Here is a tiny trained network, its code and every weight. The questions are about switching its units off for an input and a class, where a switched-off unit gives its printed mean instead of its output.

import numpy as np


def w(rows, s, z=0):
    codes = np.array(rows[::2]) - 128.0
    scale = np.full(codes.shape[1], s)
    scale[-1] = z or s
    return codes * scale


def norm(h):
    return h / np.sqrt((h * h).mean(-1, keepdims=True) + 1e-5)


def f(y):
    return y / 2 * (1 + np.tanh(0.7978845608 * (y + 0.044715 * y**3)))


def log_softmax(a):
    a = a - a.max(-1, keepdims=True)
    return a - np.log(np.exp(a).sum(-1, keepdims=True))


def net(x, mask):
    res = np.array(x, float).reshape(1, 3) / 4 @ E
    u = 0
    for l in range(4):
        y = f(norm(res) @ A[l][:, :-1].T + A[l][:, -1])
        res = res + np.where(mask[u : u + 4], y, B[l][:, -1]) @ B[l][:, :-1]
        u += 4
    return log_softmax(norm(res)[-1] @ U[:, :-1].T + U[:, -1])


A, B = {}, {}
E = w([
[54,10,128,114,92],'x0',
[13,164,124,130,108],'x1',
[127,134,83,15,108],'x2',
],0.011)
A[0] = w([
[171,122,108,162,73,179],'L0N0',
[78,115,56,132,165,60],'L0N1',
[123,49,112,34,93,2],'L0N2',
[1,148,175,160,93,10],'L0N3',
],0.0084,0.0031)
B[0] = w([
[117,99,114,150,198,173],'L0N0',
[65,21,162,107,179,133],'L0N1',
[206,181,198,91,92,233],'L0N2',
[2,117,136,180,107,252],'L0N3',
],0.0079,0.0033)
A[1] = w([
[211,103,143,245,193,3],'L1N0',
[88,2,62,14,16,75],'L1N1',
[1,146,115,172,120,78],'L1N2',
[139,244,49,165,188,19],'L1N3',
],0.0077,0.0031)
B[1] = w([
[250,33,166,144,89,209],'L1N0',
[122,227,221,117,40,254],'L1N1',
[69,79,34,195,74,222],'L1N2',
[168,169,46,74,158,178],'L1N3',
],0.012,0.0052)
A[2] = w([
[117,59,194,91,14,78],'L2N0',
[26,92,175,179,170,194],'L2N1',
[53,144,115,184,159,5],'L2N2',
[135,247,18,77,254,9],'L2N3',
],0.0089,0.002)
B[2] = w([
[109,209,171,92,180,253],'L2N0',
[109,224,84,189,173,202],'L2N1',
[81,72,156,120,78,164],'L2N2',
[121,82,36,39,249,212],'L2N3',
],0.011,0.0052)
A[3] = w([
[137,121,52,142,158,124],'L3N0',
[224,105,140,169,133,3],'L3N1',
[9,142,79,177,139,161],'L3N2',
[155,164,161,88,109,182],'L3N3',
],0.014,0.0032)
B[3] = w([
[113,56,198,85,172,166],'L3N0',
[159,42,179,227,84,203],'L3N1',
[65,85,40,215,4,254],'L3N2',
[60,156,189,136,154,199],'L3N3',
],0.011,0.0089)
U = w([
[116,101,50,110,144,89],'0',
[134,195,202,70,101,208],'1',
[152,118,119,117,115,2],'2',
[219,76,164,183,125,229],'3',
[204,139,79,61,250,139],'4',
[87,137,79,204,45,175],'5',
[118,104,151,153,154,12],'6',
],0.022,0.0076)

Each question gives the input, the list of numbers given to net, and the class t.
The units are the neurons (one row each of A and B). Each row of codes is followed by its name. A weight is (code - 128) times the scale printed after its matrix; where a second scale follows, it is the last column's (A, B and U).
mask holds one flag per neuron, layer by layer. A switched-off neuron (its flag False) gives its mean, the last column of its row in B, instead of its output. The means were averaged over made-up inputs and are rounded, as every weight is.
A unit's drop is (log p(t) with every unit on - log p(t) with that unit switched off) / (log p(t) with every unit on - log p(t) with every unit switched off).
The circuit of an input: a set's keep is (log p(t) with only the set's units on - log p(t) with every unit switched off) / (log p(t) with every unit on - log p(t) with every unit switched off). Starting from the 12 units with the biggest drops (on a tie, the unit counted first), units are removed one at a time, each time the one whose removal leaves the highest keep (on an exact tie, the one counted first), for as long as the keep stays at least 0.8.
units of the circuit, in order: the units of the circuit, biggest drop first
most important unit: the unit with the biggest drop
k most important neurons: the k neurons with the biggest drops, biggest first
top k neurons in layer l: the k neurons of layer l with the biggest drops, biggest first
drop when u is switched off: that unit's drop, to one decimal
input [-7,2,-6], class 3: units of the circuit, in order	L1N0, L0N3
input [-4,6,4], class 0: units of the circuit, in order	L2N3, L1N1
input [-3,2,-8], class 3: 2 most important neurons	L1N0, L3N2
input [-2,-2,-1], class 3: units of the circuit, in order	L1N0
input [-7,2,-4], class 4: units of the circuit, in order	L1N3, L2N3
input [2,-1,-4], class 3: units of the circuit, in order	L1N0, L3N2
input [-8,-6,0], class 4: units of the circuit, in order	L1N3, L2N3
input [-5,2,-5], class 3: 2 most important neurons	L1N0, L3N1
input [8,-8,-2], class 1: 2 most important neurons	L2N0, L1N1
input [-3,4,3], class 0: top 2 neurons in layer 0	L0N2, L0N3
input [-4,-2,-2], class 3: drop when L1N0 is switched off	2.9
input [-5,0,2], class 4: drop when L3N1 is switched off	0.0
input [-7,0,-6], class 3: drop when L3N1 is switched off	0.1
input [-2,1,-5], class 3: drop when L1N0 is switched off	0.2
input [-7,-6,2], class 4: most important unit	L2N3
